Below are the code and all the weights of a small trained network. Each question names an input and a target symbol and asks about switching units off, where a switched-off unit gives its printed mean instead of its output.

import numpy as np


def w(rows, s, z=0):
    codes = np.array(rows[::2]) - 128.0
    scale = np.full(codes.shape[1], s)
    scale[-1] = z or s
    return codes * scale


def f(y):
    return np.maximum(y, 0)


def softmax(a):
    e = np.exp(a - a.max(-1, keepdims=True))
    return e / e.sum(-1, keepdims=True)


def log_softmax(a):
    a = a - a.max(-1, keepdims=True)
    return a - np.log(np.exp(a).sum(-1, keepdims=True))


def net(x, mask):
    ids = ['αβγδεζηθλμξτφψω'.index(c) for c in x.split()]
    T = len(ids)
    res = E[ids] + P[:T]
    u = 0
    for l in range(2):
        r = res
        for j in range(2):
            rows = slice(3 * j, 3 * j + 3)
            q, k, v = (r @ M[l][rows].T for M in (Q, K, V))
            z = softmax(np.where(np.tri(T) > 0, q @ k.T / 3**0.5, -1e9)) @ v
            o = O[l][rows]
            res = res + np.where(mask[u + j], z, o[:, -1]) @ o[:, :-1]
        u += 2
        y = f(res @ A[l][:, :-1].T + A[l][:, -1])
        res = res + np.where(mask[u : u + 4], y, B[l][:, -1]) @ B[l][:, :-1]
        u += 4
    return log_softmax(res[-1] @ U[:, :-1].T + U[:, -1])


Q, K, V, O, A, B = {}, {}, {}, {}, {}, {}
E = w([
[157,107,97,25,156,175,128,136],'α',
[184,105,152,214,157,173,131,142],'β',
[210,160,171,120,78,102,202,49],'γ',
[109,190,190,180,154,117,52,114],'δ',
[146,208,158,118,135,167,176,180],'ε',
[127,109,167,96,189,177,219,70],'ζ',
[59,247,159,59,100,78,122,121],'η',
[64,67,49,110,161,102,78,156],'θ',
[154,161,253,117,198,96,61,167],'λ',
[117,191,72,125,77,173,164,90],'μ',
[112,144,118,86,181,205,165,163],'ξ',
[116,74,143,104,176,97,179,164],'τ',
[216,171,123,54,69,131,137,108],'φ',
[138,92,124,98,157,86,129,229],'ψ',
[108,84,103,200,163,169,169,112],'ω',
],0.018)
P = w([
[194,212,95,114,228,128,138,155],'0',
[206,220,102,154,142,83,131,169],'1',
[179,188,108,140,135,100,135,171],'2',
[166,170,117,138,107,103,130,173],'3',
[147,146,126,132,94,113,132,177],'4',
[132,121,134,124,81,123,129,180],'5',
[118,99,144,118,67,132,130,184],'6',
[106,79,156,110,57,143,129,186],'7',
[93,58,165,102,43,152,127,190],'8',
[78,37,175,94,35,162,125,194],'9',
[66,19,187,90,23,172,124,198],'10',
[54,2,197,85,16,183,125,201],'11',
],0.0092)
Q[0] = w([
[125,120,113,121,125,114,149,130],'L0H0',
[129,119,134,129,125,119,125,144],'L0H0',
[118,131,137,114,140,116,126,124],'L0H0',
[145,151,36,147,55,212,247,227],'L0H1',
[28,148,74,138,94,93,146,37],'L0H1',
[83,158,172,19,140,45,201,156],'L0H1',
],0.014)
K[0] = w([
[118,125,117,114,117,126,146,131],'L0H0',
[121,116,131,133,119,119,126,135],'L0H0',
[122,137,131,113,131,118,117,129],'L0H0',
[174,5,77,124,38,218,248,167],'L0H1',
[64,134,20,110,127,69,134,97],'L0H1',
[38,117,200,47,69,75,109,176],'L0H1',
],0.013)
V[0] = w([
[91,83,208,80,108,141,81,111],'L0H0',
[173,135,126,139,133,87,106,158],'L0H0',
[78,55,198,128,2,181,126,171],'L0H0',
[131,136,102,80,89,127,92,169],'L0H1',
[145,81,132,118,101,54,163,94],'L0H1',
[121,148,52,158,181,99,88,80],'L0H1',
],0.011)
O[0] = w([
[110,130,147,111,100,101,169,149,41],'L0H0',
[143,131,162,112,133,119,119,129,179],'L0H0',
[105,174,154,158,12,149,133,184,2],'L0H0',
[149,110,107,168,129,186,139,106,189],'L0H1',
[148,106,144,109,152,133,177,165,82],'L0H1',
[117,166,73,150,60,128,157,174,34],'L0H1',
],0.011,0.0068)
A[0] = w([
[103,71,127,195,166,93,112,169,169],'L0N0',
[107,159,43,188,100,191,253,187,2],'L0N1',
[75,231,137,67,125,169,165,80,53],'L0N2',
[125,153,115,152,160,170,55,233,212],'L0N3',
],0.014,0.0011)
B[0] = w([
[78,87,95,120,96,64,138,94,255],'L0N0',
[120,253,169,45,93,124,176,182,151],'L0N1',
[133,168,90,112,67,159,174,137,182],'L0N2',
[121,128,209,87,180,95,158,114,249],'L0N3',
],0.014,0.0076)
Q[1] = w([
[157,2,255,50,220,109,182,138],'L1H0',
[137,103,193,91,166,134,143,115],'L1H0',
[142,76,213,29,209,123,214,113],'L1H0',
[132,134,123,73,102,86,82,119],'L1H1',
[130,114,129,154,163,98,120,216],'L1H1',
[129,154,128,156,117,121,105,115],'L1H1',
],0.021)
K[1] = w([
[92,41,223,155,27,206,117,214],'L1H0',
[98,112,197,125,55,141,109,144],'L1H0',
[25,76,194,98,6,131,85,84],'L1H0',
[67,127,170,135,138,128,175,106],'L1H1',
[182,162,86,101,178,52,170,68],'L1H1',
[116,163,85,122,171,146,80,119],'L1H1',
],0.015)
V[1] = w([
[137,144,184,189,169,141,87,95],'L1H0',
[138,169,136,132,107,217,159,48],'L1H0',
[27,169,103,148,133,122,129,54],'L1H0',
[167,200,166,112,79,80,132,114],'L1H1',
[115,149,137,153,169,191,100,251],'L1H1',
[76,200,152,233,207,110,186,128],'L1H1',
],0.015)
O[1] = w([
[133,96,30,137,162,129,114,199,126],'L1H0',
[99,129,98,2,242,107,81,141,38],'L1H0',
[234,113,127,165,141,93,131,169,183],'L1H0',
[145,90,95,155,129,193,135,113,105],'L1H1',
[190,76,98,113,114,102,31,102,5],'L1H1',
[58,69,210,79,48,171,86,116,119],'L1H1',
],0.0097,0.023)
A[1] = w([
[57,115,8,165,40,98,126,122,103],'L1N0',
[85,136,76,38,73,39,131,197,164],'L1N1',
[90,211,113,185,100,109,107,117,214],'L1N2',
[28,167,53,158,9,91,121,160,6],'L1N3',
],0.018,0.0018)
B[1] = w([
[57,121,223,112,183,86,177,26,162],'L1N0',
[142,118,86,162,5,68,65,93,157],'L1N1',
[77,87,144,116,157,166,71,81,253],'L1N2',
[200,143,57,104,133,132,76,245,242],'L1N3',
],0.013,0.025)
U = w([
[168,88,89,131,100,159,122,188,238],'α',
[128,34,128,107,172,157,106,121,3],'β',
[111,1,161,78,133,149,75,108,30],'γ',
[116,64,126,128,88,104,100,109,183],'δ',
[113,79,100,162,114,196,81,111,70],'ε',
[155,198,146,155,142,83,79,123,149],'ζ',
[134,171,115,172,181,117,118,126,73],'η',
[77,156,158,76,111,177,151,153,92],'θ',
[173,101,192,89,158,157,85,126,17],'λ',
[165,218,202,94,102,92,146,163,96],'μ',
[58,168,186,82,68,100,131,144,154],'ξ',
[118,175,144,81,39,202,163,190,190],'τ',
[69,51,159,185,156,58,114,146,192],'φ',
[165,127,177,148,126,112,102,102,127],'ψ',
[50,182,175,141,121,136,94,113,114],'ω',
],0.0094,0.0053)

Each question gives the input, a string of symbols that net reads in full, and the target symbol t.
The units are the heads (3 rows each of Q, K, V and O) and the neurons (one row each of A and B). Each row of codes is followed by its name. A weight is (code - 128) times the scale printed after its matrix; where a second scale follows, it is the last column's (O, A, B and U).
mask holds one flag per unit, layer by layer, with each layer's heads first. A switched-off unit (its flag False) gives its mean, the last column of its rows in O or B, instead of its output. The means were averaged over made-up inputs and are rounded, as every weight is.
A unit's drop is (log p(t) with every unit on - log p(t) with that unit switched off) / (log p(t) with every unit on - log p(t) with every unit switched off).
The circuit of an input: a set's keep is (log p(t) with only the set's units on - log p(t) with every unit switched off) / (log p(t) with every unit on - log p(t) with every unit switched off). Starting from all 12 units, units are removed one at a time, each time the one whose removal leaves the highest keep (on an exact tie, the one counted first), for as long as the keep stays at least 0.8.
circuit, biggest first: the units of the circuit, biggest drop first
unit that matters most: the unit with the biggest drop
k most important neurons of layer l: the k neurons of layer l with the biggest drops, biggest first
heads that matter: for each layer, one digit per head in row order, 1 if its drop is at least 0.15 and else 0, layers parted by /
input θ μ ε τ λ γ ψ δ γ, target α: heads that matter => 01 / 10
input λ ε η ξ η γ α, target θ: unit that matters most => L0H0
input δ θ φ ξ ζ ε γ μ θ, target α: 2 most important neurons of layer 1 => [L1N3 L1N0]
input ε θ μ ξ ξ ζ ε, target ξ: circuit, biggest first => [L1N2 L1N3 L1H0]
input φ δ ζ τ ε α ζ, target ζ: heads that matter => 00 / 11
input γ ξ φ ψ α τ β θ ξ, target ψ: heads that matter => 01 / 11
input ε β ζ, target τ: circuit, biggest first => [L1N2 L1H1]
input ε ε φ ξ φ λ β δ, target φ: circuit, biggest first => [L1N3 L1H0]
input β τ θ β φ τ ζ ψ ω η ζ, target λ: 2 most important neurons of layer 0 => [L0N2 L0N0]
input λ θ ε ε δ γ λ θ φ ψ δ φ, target α: 2 most important neurons of layer 0 => [L0N0 L0N3]
input ζ ε ω φ, target μ: circuit, biggest first => [L0N0 L0H0 L1H0 L1H1]
input θ η ξ, target λ: heads that matter => 00 / 11
input α λ θ ε γ ψ ε θ δ γ ζ ε, target ξ: heads that matter => 11 / 10
input ζ η θ α, target ψ: circuit, biggest first => [L0N0 L1H0 L1N3]
input φ α ξ λ, target φ: unit that matters most => L1N3
input μ β ε ε δ φ θ ζ δ γ ε, target θ: circuit, biggest first => [L0H0 L1H0 L0N0]
input γ ξ ε ξ φ ε ε, target γ: circuit, biggest first => [L1H0 L1H1]
input ξ λ θ ξ ε γ θ η τ ω ξ, target μ: circuit, biggest first => [L0N0 L1N2 L1H0]
input λ δ θ ξ, target ψ: circuit, biggest first => [L0N0 L1H0 L1N3]
input ξ ω ξ ε ε τ ξ, target ω: unit that matters most => L0N0
input θ θ ψ η, target ε: heads that matter => 00 / 10
input ψ η φ δ ξ β φ μ τ λ δ, target α: circuit, biggest first => [L1H0 L1N0]
